Below are the code and all the weights of a small trained network. Each question names an input and a target symbol and asks about switching units off, where a switched-off unit gives its printed mean instead of its output.

import numpy as np


def w(rows, s, z=0):
    codes = np.array(rows[::2]) - 128.0
    scale = np.full(codes.shape[1], s)
    scale[-1] = z or s
    return codes * scale


def f(y):
    return y / 2 * (1 + np.tanh(0.7978845608 * (y + 0.044715 * y**3)))


def softmax(a):
    e = np.exp(a - a.max(-1, keepdims=True))
    return e / e.sum(-1, keepdims=True)


def log_softmax(a):
    a = a - a.max(-1, keepdims=True)
    return a - np.log(np.exp(a).sum(-1, keepdims=True))


def net(x, mask):
    ids = ['βγδεθμξπστφψω'.index(c) for c in x.split()]
    T = len(ids)
    res = E[ids] + P[:T]
    r = res
    for j in range(3):
        rows = slice(4 * j, 4 * j + 4)
        q, k, v = (r @ M[0][rows].T for M in (Q, K, V))
        z = softmax(np.where(np.tri(T) > 0, q @ k.T / 4**0.5, -1e9)) @ v
        o = O[0][rows]
        res = res + np.where(mask[j], z, o[:, -1]) @ o[:, :-1]
    y = f(res @ A[0][:, :-1].T + A[0][:, -1])
    res = res + np.where(mask[3:19], y, B[0][:, -1]) @ B[0][:, :-1]
    return log_softmax(res[-1] @ U[:, :-1].T + U[:, -1])


Q, K, V, O, A, B = {}, {}, {}, {}, {}, {}
E = w([
[92,141,65,201,93,45,174,184,165,61],'β',
[152,162,62,181,121,149,220,28,190,138],'γ',
[46,112,110,194,176,195,134,25,210,188],'δ',
[92,188,57,134,133,130,137,193,72,18],'ε',
[138,179,139,48,23,205,92,205,221,113],'θ',
[60,236,138,120,128,167,93,56,196,49],'μ',
[145,159,223,157,210,77,171,176,118,47],'ξ',
[175,162,197,123,254,157,217,41,144,135],'π',
[39,87,196,204,251,136,122,147,119,154],'σ',
[200,237,107,144,95,66,190,95,192,49],'τ',
[158,79,114,196,210,63,217,183,85,164],'φ',
[18,106,41,200,109,122,112,184,100,150],'ψ',
[81,130,43,106,229,189,144,117,55,130],'ω',
],0.0054)
P = w([
[160,162,108,71,192,175,163,156,133,161],'0',
[36,146,130,184,141,125,175,120,184,37],'1',
[56,158,135,188,132,118,162,124,181,15],'2',
[52,158,123,191,151,115,168,133,203,25],'3',
[49,172,129,201,165,98,167,136,198,51],'4',
[66,192,118,202,167,94,159,122,200,25],'5',
[48,220,125,194,170,98,159,101,183,3],'6',
[49,233,130,196,190,104,146,89,173,12],'7',
],0.0047)
Q[0] = w([
[244,8,216,14,15,62,7,97,13,248],'H1',
[238,15,187,24,10,104,15,109,13,237],'H1',
[10,247,42,233,244,189,247,154,242,9],'H1',
[250,8,199,16,6,109,14,98,14,249],'H1',
[248,5,142,17,9,61,12,68,12,246],'H2',
[243,6,148,5,15,95,12,58,4,243],'H2',
[4,245,162,79,187,229,174,194,240,11],'H2',
[245,25,136,9,17,132,7,70,16,237],'H2',
[173,104,243,11,14,244,5,149,137,151],'H3',
[246,17,149,15,5,153,9,177,22,242],'H3',
[5,240,82,247,247,117,242,97,231,10],'H3',
[11,240,39,239,253,78,248,82,227,17],'H3',
],0.0065)
K[0] = w([
[2,142,184,247,85,56,62,76,175,5],'H1',
[6,134,177,235,113,65,78,80,155,14],'H1',
[254,117,75,12,166,198,192,180,84,249],'H1',
[3,132,184,242,109,49,71,73,159,5],'H1',
[27,185,75,251,228,11,200,13,54,29],'H2',
[22,197,85,250,219,18,190,9,49,22],'H2',
[180,164,216,5,9,251,15,219,237,140],'H2',
[19,203,120,248,218,29,172,17,74,26],'H2',
[9,197,88,246,107,15,152,4,187,3],'H3',
[36,120,87,248,225,16,223,10,38,58],'H3',
[213,120,181,4,36,251,32,233,219,195],'H3',
[224,124,171,7,47,250,43,243,205,216],'H3',
],0.0062)
V[0] = w([
[216,160,41,20,153,216,148,36,81,191],'H1',
[127,54,90,161,161,216,144,49,104,250],'H1',
[34,61,187,176,206,204,76,195,36,218],'H1',
[244,190,172,14,210,201,156,105,38,98],'H1',
[155,74,42,185,102,50,178,220,63,116],'H2',
[185,164,220,167,74,183,157,26,227,130],'H2',
[129,47,141,255,158,60,208,62,166,253],'H2',
[12,173,216,65,123,176,19,164,163,49],'H2',
[209,71,244,176,209,28,202,134,108,181],'H3',
[32,150,53,83,118,185,45,26,175,202],'H3',
[206,164,252,66,198,109,162,89,165,77],'H3',
[41,59,195,94,239,220,78,101,50,232],'H3',
],0.0059)
O[0] = w([
[147,190,150,198,42,108,94,166,48,247,237],'H1',
[64,228,226,144,118,205,108,208,118,204,150],'H1',
[165,165,192,149,206,215,41,216,210,72,121],'H1',
[210,109,146,192,53,144,17,103,14,164,254],'H1',
[57,200,40,122,243,57,68,46,148,66,64],'H2',
[101,87,227,120,18,196,244,107,26,132,151],'H2',
[10,196,231,20,138,179,140,141,133,88,48],'H2',
[253,40,89,205,126,178,198,179,216,85,168],'H2',
[59,100,190,28,127,205,33,88,115,49,67],'H3',
[157,140,204,143,61,90,238,248,215,235,150],'H3',
[204,20,195,63,14,207,63,67,51,72,186],'H3',
[153,137,240,137,151,217,28,245,231,150,116],'H3',
],0.0059,0.0042)
A[0] = w([
[197,124,96,109,250,207,141,197,252,68,144],'N1',
[103,138,157,72,254,205,32,140,220,86,151],'N2',
[112,244,123,171,149,81,104,174,237,209,34],'N3',
[208,66,185,187,133,126,205,133,164,166,251],'N4',
[52,209,186,175,62,79,47,157,86,164,196],'N5',
[181,183,193,158,83,201,44,232,128,113,45],'N6',
[46,136,194,74,124,226,180,241,177,135,20],'N7',
[147,109,193,59,19,226,121,155,133,90,136],'N8',
[147,3,79,124,118,185,56,40,135,22,54],'N9',
[91,230,73,92,195,78,207,154,248,64,141],'N10',
[115,105,104,59,88,82,152,50,60,119,17],'N11',
[18,190,90,13,230,65,131,90,145,49,126],'N12',
[167,145,12,156,162,20,114,133,128,112,129],'N13',
[35,91,63,61,164,78,178,49,68,49,39],'N14',
[163,53,136,130,30,195,63,71,93,72,113],'N15',
[160,8,112,86,95,124,200,77,63,138,66],'N16',
],0.005,0.0024)
B[0] = w([
[12,102,135,207,35,32,95,142,85,102,147],'N1',
[72,153,82,128,64,108,96,172,88,32,175],'N2',
[170,127,83,71,216,44,113,208,62,201,163],'N3',
[154,107,38,96,70,184,113,162,126,87,254],'N4',
[161,159,114,39,156,215,131,99,67,186,204],'N5',
[173,74,165,159,144,144,78,96,203,191,198],'N6',
[155,190,224,164,153,81,197,113,216,89,155],'N7',
[71,49,188,198,162,126,178,130,126,123,178],'N8',
[228,171,167,56,225,37,246,234,98,69,147],'N9',
[51,25,106,157,176,129,162,154,109,227,150],'N10',
[124,172,185,126,63,52,75,124,175,180,135],'N11',
[113,47,65,43,132,213,134,121,182,153,166],'N12',
[108,163,187,211,198,184,138,30,134,123,192],'N13',
[188,108,194,60,117,91,80,84,253,176,148],'N14',
[124,50,192,103,205,66,137,172,68,136,183],'N15',
[116,116,109,75,60,75,84,158,194,142,177],'N16',
],0.0053,0.0081)
U = w([
[52,250,128,104,82,174,244,87,3,134,198],'β',
[133,139,158,81,56,16,78,86,139,165,80],'γ',
[158,209,95,247,198,146,139,29,76,77,203],'δ',
[193,116,145,52,213,90,170,177,84,49,124],'ε',
[73,139,168,180,91,123,70,145,175,42,82],'θ',
[108,38,122,79,184,174,151,69,243,167,104],'μ',
[161,198,206,93,151,140,241,176,213,150,78],'ξ',
[175,43,56,125,48,202,183,189,127,110,251],'π',
[148,147,114,124,124,153,115,114,119,126,50],'σ',
[116,38,186,153,144,176,98,92,55,172,12],'τ',
[225,171,101,97,169,132,11,162,149,196,77],'φ',
[46,104,99,120,162,80,166,203,79,181,34],'ψ',
[114,160,72,33,124,218,62,111,116,73,213],'ω',
],0.0039,0.0028)

Each question gives the input, a string of symbols that net reads in full, and the target symbol t.
The units are the heads (4 rows each of Q, K, V and O) and the neurons (one row each of A and B). Each row of codes is followed by its name. A weight is (code - 128) times the scale printed after its matrix; where a second scale follows, it is the last column's (O, A, B and U).
mask holds one flag per unit, heads first, then neurons. A switched-off unit (its flag False) gives its mean, the last column of its rows in O or B, instead of its output. The means were averaged over made-up inputs and are rounded, as every weight is.
A unit's drop is (log p(t) with every unit on - log p(t) with that unit switched off) / (log p(t) with every unit on - log p(t) with every unit switched off).
The circuit of an input: a set's keep is (log p(t) with only the set's units on - log p(t) with every unit switched off) / (log p(t) with every unit on - log p(t) with every unit switched off). Starting from the 12 units with the biggest drops (on a tie, the unit counted first), units are removed one at a time, each time the one whose removal leaves the highest keep (on an exact tie, the one counted first), for as long as the keep stays at least 0.8.
units of the circuit, in order: the units of the circuit, biggest drop first
most important unit: the unit with the biggest drop
top k neurons: the k neurons with the biggest drops, biggest first
which heads matter: for each layer, one digit per head in row order, 1 if its drop is at least 0.15 and else 0, layers parted by /
input ε τ μ β, target δ: most important unit : H2
input σ ω μ σ δ ξ, target θ: units of the circuit, in order : H1, H3, N1, N2
input φ β σ φ ω, target ω: units of the circuit, in order : H2, H3, N12
input τ π τ δ ψ, target γ: which heads matter : 101
input ξ σ μ ω φ, target ε: units of the circuit, in order : H3, N9, H1
input φ ψ γ ω β ξ β, target ω: which heads matter : 011
input τ π ε μ, target γ: top 3 neurons : N11, N14, N16
input φ θ ε ω ξ, target π: which heads matter : 010
input ε δ φ ψ ψ μ μ θ, target π: units of the circuit, in order : H2, N4
input μ δ γ ξ ω, target π: units of the circuit, in order : H2, H3, N4
input σ ε π, target θ: which heads matter : 101
input μ φ π π φ γ π φ, target π: units of the circuit, in order : H2, N4, H3
input μ μ θ μ π, target π: units of the circuit, in order : H2, N4
input τ ξ ω ε ξ ε, target γ: most important unit : H1
input β τ τ δ γ, target μ: which heads matter : 111
input μ δ ξ ξ, target π: units of the circuit, in order : H2, N4, H3
input γ β ξ μ σ, target β: which heads matter : 110
input γ δ δ μ ξ ξ ψ δ, target β: which heads matter : 110
input τ ε γ, target γ: which heads matter : 101
input σ ψ γ, target θ: most important unit : H1
input φ ω τ μ δ μ ω δ, target ω: top 2 neurons : N12, N2
input μ ε μ γ τ β ε μ, target π: which heads matter : 011
input β β ξ τ, target μ: top 2 neurons : N12, N14
input β τ τ φ σ ε β, target μ: top 3 neurons : N12, N14, N10
input τ ω ψ τ β τ, target γ: top 3 neurons : N11, N14, N16
input σ φ γ ξ π μ δ φ, target θ: top 2 neurons : N1, N2
input ω ξ ε γ β δ π, target φ: which heads matter : 111
